Each row has a name. After each piece below comes the name of the row it's from, unless a question asks for something else. Each question is about the rows just above it.

[167 114 134 123 156 124 134 153 139  91] -> Lebo
[135 151 150 138 169 175  79 157 154 139] -> rela
[179  97 148 129 179 128 135 164 173  88] -> Turi
[122 101 161 150 179 144 122 141 234 142] -> Kigo
[163  73 172 149 156 127 141 139 175 150] -> nef
[141  85 106 115  36 120 137 142 117 112] -> Fata
[159 109 136 127 118 123 141 131  92 128] -> golut
[154  79 169 150 151 139 139 135 175 157] -> Seda
[127 145 116 118 151 126 119 144 151  92] -> bufu
Which row holds these entries in another order? [169 175  79 157 154 139 135 151 150 138]
rela
[ 79 135 139 139 150 151 154 157 169 175] is which row reordered?
Seda

[121 147 147 129 235 126 117 138]  Rerer
[193  87 130 155 143 145 132 128]  vuf
[147 138 147 129 122 235 117 126]  Zami
[131 139 129 140 123  29 159 126]  tasa
[ 87 160 124  68 115 133 110 122]  nar
Which row holds these entries in another order? [129 159 131 140 139 123  29 126]
tasa
[126 159  29 123 140 129 139 131] is which row reordered?
tasa
Put [129 122 235 117 126 147 138 147] back in order: which row is it?
Zami
Which row holds these entries in another order? [138 129 235 121 126 147 147 117]
Rerer
Which row holds these entries in another order? [235 129 147 147 138 117 126 122]
Zami

[158 165  52  40 166 124 106 189 150 105 155 131 179  67 203 179 131  26
 131 116  59 148  99 105 112 149  90  96 142] : Pulo
[150 114 125 190 142 159  93 160  87 137 133 103 192 149 112  95  77 102
 132 173 127 127 112  92 149 125 127 134 145] : tibim
[160 112 127 133  92 159  87 125 149 192 125 142 134  77 127  93 150 190
 114 145 137 173 101  95 149 127 112 103 132] : Bogu
[130 132  77 108 145 121 152 184 134 108 136 149 134  82 150 168 122  31
 118 131  72 141 115 106  99 149  94  98 116] : Veno
[150 103 125 112 127 149 134 160 127  93 137  77 192 158 125 142 114  87
 132 112 145 102  95 133 173 127 149 190  92] : bovet
[102 150 114 190 127 125 127 149  92 160  77 192 112 173 142 145 149 132
 133 112 136  95 103 127  87  93 134 125 158] : Rupam
[125 112 190 149 142  77  87 127 132 114 102 133 125 149 127  92  95  93
 173 160 127 134 192 103 150 137 145 112 158] is which row reordered?
bovet
Which row holds these entries in another order? [ 92 190 149 127 173 133  95 102 145 112 132  87 114 142 125 158 192  77
 137  93 127 160 134 149 127 112 125 103 150]
bovet
Put [132  93 190 127 158 192 145 112 149 112  77 150 127  92 125 149 127  95
 137 125 134 173 133 103 102 142  87 160 114] back in order: which row is it?
bovet
Put [137 145 160 114  92 149 103  93 134 159 125 102 112 127 150  77 127 142
 133  95 192 173 125 127  87 112 132 149 190] back in order: which row is it?
tibim

[162  83 139 187 183 134 164] : gutiv
[108 164 120  74  87 136 136] : govi
[146 107 135 161 159 132 146] : gir
[120 164 136 108 137  74  87] : tel
[140 132 137 101 111 112 108] : peve
[121  98 155 161 140 149 113] : lipu
[111 112 140 109 101 137 132] : kadan
[136 140 117 138 142 123 128] : kito
[141 124 125 132 132  94 134] : gero
[132 125 134  95 141 132 124] : Dilos
Which row holds these entries in another order? [159 146 107 146 161 135 132]
gir
[132 137 101 109 140 112 111] is which row reordered?
kadan
[ 83 134 139 162 164 183 187] is which row reordered?
gutiv
[132 124 132 125 134  95 141] is which row reordered?
Dilos
Which row holds these entries in another order? [112 108 140 132 137 101 111]
peve
Which row holds these entries in another order? [ 87  74 137 108 136 164 120]
tel

